Here is a tiny trained network, its code and every weight. The questions are about switching its units off for an input and a class, where a switched-off unit gives its printed mean instead of its output.

import numpy as np


def w(rows, s, z=0):
    codes = np.array(rows[::2]) - 128.0
    scale = np.full(codes.shape[1], s)
    scale[-1] = z or s
    return codes * scale


def f(y):
    return y / 2 * (1 + np.tanh(0.7978845608 * (y + 0.044715 * y**3)))


def log_softmax(a):
    a = a - a.max(-1, keepdims=True)
    return a - np.log(np.exp(a).sum(-1, keepdims=True))


def net(x, mask):
    res = np.array(x, float).reshape(1, 8) / 4 @ E
    y = f(res @ A[0][:, :-1].T + A[0][:, -1])
    res = res + np.where(mask, y, B[0][:, -1]) @ B[0][:, :-1]
    return log_softmax(res[-1] @ U[:, :-1].T + U[:, -1])


A, B = {}, {}
E = w([
[56,118,16,33,145,101,211,115,82,106,65,86],'x0',
[213,221,26,130,139,71,115,201,114,158,100,145],'x1',
[143,231,206,58,130,174,213,184,144,118,79,103],'x2',
[101,126,137,121,37,113,163,117,136,254,83,150],'x3',
[134,54,121,109,154,165,163,196,104,174,207,110],'x4',
[107,180,139,103,90,119,179,99,50,115,184,240],'x5',
[38,178,168,75,195,92,41,152,98,171,145,99],'x6',
[172,173,141,177,203,112,173,68,86,164,164,17],'x7',
],0.0086)
A[0] = w([
[143,118,178,183,116,101,84,136,139,154,127,137,70],'neuron 1',
[156,80,140,103,180,150,179,188,108,153,201,161,202],'neuron 2',
[137,171,156,108,113,182,167,134,130,139,137,97,50],'neuron 3',
[166,169,82,106,139,79,112,143,147,124,152,147,6],'neuron 4',
[138,98,108,94,159,203,140,198,153,189,159,142,203],'neuron 5',
[157,109,148,177,152,104,124,146,126,160,102,51,193],'neuron 6',
[161,136,141,165,121,155,126,134,179,141,161,138,44],'neuron 7',
[130,135,129,158,158,113,99,123,156,59,86,94,215],'neuron 8',
[170,90,97,133,163,159,109,159,188,145,67,76,160],'neuron 9',
[162,99,142,94,119,180,89,154,141,164,145,86,135],'neuron 10',
[148,161,89,135,114,100,127,180,109,118,140,109,93],'neuron 11',
[147,165,158,104,140,178,157,155,148,137,108,135,66],'neuron 12',
[155,150,139,191,185,104,205,49,68,165,143,118,112],'neuron 13',
[62,74,174,108,121,159,164,45,125,94,151,100,68],'neuron 14',
[103,152,129,123,84,145,91,162,144,108,147,205,227],'neuron 15',
[142,70,122,142,131,63,107,54,121,124,125,147,78],'neuron 16',
[89,163,148,125,131,126,51,128,64,156,112,101,61],'neuron 17',
[135,138,197,141,104,116,124,122,141,122,170,132,74],'neuron 18',
[145,116,87,155,91,187,138,130,205,104,119,119,243],'neuron 19',
[164,134,175,148,112,91,100,168,178,104,179,153,171],'neuron 20',
[92,141,69,163,104,118,93,92,133,176,171,119,52],'neuron 21',
[133,63,78,143,120,134,83,123,104,144,150,153,127],'neuron 22',
[96,106,94,128,110,109,182,133,110,105,123,112,40],'neuron 23',
[175,134,117,137,109,123,155,119,83,89,149,164,136],'neuron 24',
[123,72,104,148,167,111,149,180,111,170,179,135,134],'neuron 25',
[44,160,155,106,133,107,95,145,118,131,159,98,62],'neuron 26',
[96,60,119,101,111,98,125,193,188,84,87,231,237],'neuron 27',
[94,146,138,152,48,112,135,151,147,208,65,108,169],'neuron 28',
[139,129,136,134,157,130,121,193,86,10,151,106,145],'neuron 29',
[189,108,112,175,87,171,198,64,132,106,90,123,110],'neuron 30',
[141,169,160,92,141,161,164,146,182,146,122,102,141],'neuron 31',
[105,156,160,120,119,141,167,157,154,108,122,111,12],'neuron 32',
[87,102,92,106,159,101,161,73,125,130,102,109,39],'neuron 33',
[144,150,157,51,123,166,147,175,175,103,114,144,117],'neuron 34',
[166,168,81,153,104,71,100,200,129,164,116,110,25],'neuron 35',
[71,97,169,139,95,145,129,117,159,114,130,83,103],'neuron 36',
[165,157,67,132,143,112,138,182,108,168,125,146,28],'neuron 37',
[101,136,131,151,106,133,150,138,138,193,105,132,16],'neuron 38',
[104,172,156,158,147,92,88,170,117,141,141,144,140],'neuron 39',
[116,111,142,139,108,94,175,115,142,207,117,123,144],'neuron 40',
[104,132,110,73,138,116,156,122,146,121,129,111,10],'neuron 41',
[136,170,151,86,110,125,124,73,47,149,156,187,235],'neuron 42',
[96,96,91,42,144,111,138,152,140,102,98,116,174],'neuron 43',
[46,155,132,119,192,124,90,149,147,166,104,134,76],'neuron 44',
[127,188,152,132,120,61,96,50,175,92,73,153,255],'neuron 45',
[78,114,48,111,157,123,147,104,144,95,95,147,100],'neuron 46',
[144,81,141,103,127,117,69,146,191,161,43,79,195],'neuron 47',
],0.011,0.0026)
B[0] = w([
[154,170,106,83,85,132,132,97,174,179,135,101,200],'neuron 1',
[57,84,109,150,100,142,172,80,90,164,55,136,214],'neuron 2',
[73,157,86,181,75,97,19,171,156,120,154,109,171],'neuron 3',
[167,57,172,94,120,69,70,149,175,39,49,157,178],'neuron 4',
[37,129,116,177,136,146,143,79,119,155,78,129,198],'neuron 5',
[130,167,116,81,150,97,103,90,50,113,133,157,214],'neuron 6',
[192,136,103,64,88,147,136,117,167,165,117,120,181],'neuron 7',
[73,123,137,104,158,123,173,93,126,119,141,148,201],'neuron 8',
[103,121,131,85,129,121,136,189,91,157,162,182,211],'neuron 9',
[134,150,142,120,81,156,172,101,112,141,95,181,173],'neuron 10',
[158,74,197,98,73,123,139,122,129,101,89,149,175],'neuron 11',
[93,130,39,160,88,107,37,151,168,50,186,94,173],'neuron 12',
[134,242,207,192,166,74,130,133,58,171,104,92,235],'neuron 13',
[180,7,203,137,93,34,109,177,123,83,43,169,235],'neuron 14',
[145,216,175,149,129,104,174,140,91,167,137,141,228],'neuron 15',
[115,138,55,189,93,105,92,138,145,36,177,105,200],'neuron 16',
[161,123,94,108,175,220,133,243,133,114,117,74,190],'neuron 17',
[174,109,135,103,50,148,109,109,135,180,134,147,185],'neuron 18',
[136,163,139,121,145,197,149,140,91,117,106,132,209],'neuron 19',
[167,149,90,87,117,129,156,31,143,207,137,66,218],'neuron 20',
[113,136,94,195,110,125,120,191,150,53,168,102,182],'neuron 21',
[152,172,74,212,111,75,84,146,113,90,181,101,203],'neuron 22',
[186,162,153,117,54,162,150,144,144,170,163,93,170],'neuron 23',
[115,61,124,77,139,173,162,152,102,112,135,138,188],'neuron 24',
[32,100,93,177,119,153,99,63,129,87,105,89,192],'neuron 25',
[190,86,97,83,164,218,132,180,132,75,85,83,194],'neuron 26',
[156,182,161,229,214,102,114,167,84,157,88,91,253],'neuron 27',
[75,120,160,137,219,121,178,115,185,116,164,126,213],'neuron 28',
[133,130,149,146,197,77,253,74,243,100,199,153,218],'neuron 29',
[159,91,78,147,186,249,148,238,99,113,110,88,235],'neuron 30',
[78,144,75,138,110,98,37,126,126,102,162,124,186],'neuron 31',
[119,118,117,145,77,85,77,173,165,85,178,109,157],'neuron 32',
[189,109,117,102,53,114,96,86,145,236,157,101,186],'neuron 33',
[136,200,71,188,111,93,49,113,110,90,152,99,193],'neuron 34',
[157,42,204,78,99,96,90,131,165,80,59,139,207],'neuron 35',
[172,70,196,116,116,94,62,141,136,124,93,195,190],'neuron 36',
[152,63,196,133,68,97,116,149,144,95,90,172,193],'neuron 37',
[179,63,136,140,162,145,152,129,246,91,190,113,159],'neuron 38',
[137,79,127,97,112,173,166,114,134,163,114,97,190],'neuron 39',
[97,127,168,129,243,94,203,106,206,101,171,155,186],'neuron 40',
[188,85,98,100,80,90,105,109,160,183,162,75,161],'neuron 41',
[122,106,79,65,140,135,156,154,63,109,194,203,228],'neuron 42',
[148,159,161,109,102,138,146,80,135,235,135,126,206],'neuron 43',
[167,142,98,139,174,185,162,208,131,118,101,69,193],'neuron 44',
[17,105,57,114,94,160,152,23,112,126,32,140,235],'neuron 45',
[163,149,115,141,128,123,129,86,160,222,176,105,194],'neuron 46',
[110,150,112,53,129,106,153,122,3,118,212,224,208],'neuron 47',
],0.0062,0.012)
U = w([
[154,58,206,113,68,76,107,160,163,82,82,152,5],'0',
[94,148,51,174,84,85,59,163,169,80,202,97,40],'1',
[163,102,85,123,157,239,168,212,138,115,110,82,91],'2',
[180,145,116,101,59,124,148,86,178,212,165,98,52],'3',
[83,122,156,139,213,87,220,106,253,95,200,151,126],'4',
[91,138,122,79,118,108,165,147,40,122,191,200,240],'5',
[123,201,180,174,169,79,125,135,78,152,100,106,203],'6',
[17,114,90,139,99,142,159,73,128,126,58,126,245],'7',
],0.011,0.0025)

Each question gives the input, the list of numbers given to net, and the class t.
The units are the neurons (one row each of A and B). Each row of codes is followed by its name. A weight is (code - 128) times the scale printed after its matrix; where a second scale follows, it is the last column's (A, B and U).
mask holds one flag per neuron, in row order. A switched-off neuron (its flag False) gives its mean, the last column of its row in B, instead of its output. The means were averaged over made-up inputs and are rounded, as every weight is.
A unit's drop is (log p(t) with every unit on - log p(t) with that unit switched off) / (log p(t) with every unit on - log p(t) with every unit switched off).
The circuit of an input: a set's keep is (log p(t) with only the set's units on - log p(t) with every unit switched off) / (log p(t) with every unit on - log p(t) with every unit switched off). Starting from the 12 units with the biggest drops (on a tie, the unit counted first), units are removed one at a time, each time the one whose removal leaves the highest keep (on an exact tie, the one counted first), for as long as the keep stays at least 0.8.
units of the circuit, in order: the units of the circuit, biggest drop first
most important unit: the unit with the biggest drop
top k neurons: the k neurons with the biggest drops, biggest first
drop when u is switched off: that unit's drop, to one decimal
input [-4,6,8,7,-1,1,5,4], class 1: units of the circuit, in order	(neuron 12; neuron 31)
input [4,-7,-7,8,-3,6,2,7], class 4: most important unit	neuron 40
input [-8,2,-6,3,-7,-8,7,5], class 3: top 3 neurons	(neuron 1; neuron 30; neuron 20)
input [6,1,8,4,7,5,-8,0], class 1: units of the circuit, in order	(neuron 3; neuron 12)
input [4,-7,-2,2,4,-7,6,-5], class 0: top 3 neurons	(neuron 14; neuron 36; neuron 30)
input [6,-5,0,4,6,5,0,6], class 3: top 2 neurons	(neuron 33; neuron 23)
input [7,2,8,-1,-7,-1,-6,-5], class 1: units of the circuit, in order	(neuron 34; neuron 12)
input [1,7,7,8,-1,-8,7,-1], class 4: top 2 neurons	(neuron 28; neuron 40)
input [-8,4,-6,6,8,-5,-1,-8], class 3: top 3 neurons	(neuron 20; neuron 1; neuron 7)
input [8,7,-1,6,-3,5,-6,-4], class 3: top 3 neurons	(neuron 46; neuron 14; neuron 43)
input [4,6,-1,3,-7,-1,5,2], class 7: top 3 neurons	(neuron 45; neuron 14; neuron 36)
input [3,1,6,-1,-7,5,-3,-8], class 6: top 2 neurons	(neuron 27; neuron 15)
input [8,-5,3,-3,-2,-4,-7,-5], class 3: top 2 neurons	(neuron 43; neuron 46)
input [0,8,0,2,4,-3,-7,8], class 0: top 2 neurons	(neuron 35; neuron 37)
input [4,7,3,0,-3,-3,-5,7], class 0: top 2 neurons	(neuron 35; neuron 37)
input [4,-7,2,-8,0,8,3,-7], class 4: top 2 neurons	(neuron 29; neuron 47)
input [0,-3,6,-3,-5,-7,-4,-4], class 5: units of the circuit, in order	(neuron 47)
input [-1,-1,-3,1,-3,-6,1,6], class 5: top 2 neurons	(neuron 47; neuron 27)
input [0,-2,-3,-1,-2,-8,7,8], class 5: units of the circuit, in order	(neuron 47; neuron 27)
input [3,-3,-4,7,3,6,4,-1], class 4: units of the circuit, in order	(neuron 40; neuron 38)
input [-5,-1,-3,7,-4,-6,4,0], class 4: units of the circuit, in order	(neuron 28)
input [-2,-4,4,-2,-8,-8,-5,5], class 5: units of the circuit, in order	(neuron 47; neuron 9)
input [-7,1,-1,6,7,-4,-3,8], class 6: drop when neuron 33 is switched off	0.4
input [2,-1,-2,2,-3,3,2,-8], class 6: drop when neuron 22 is switched off	0.0
input [-6,-1,-1,-1,-3,5,-4,-4], class 3: drop when neuron 18 is switched off	0.1
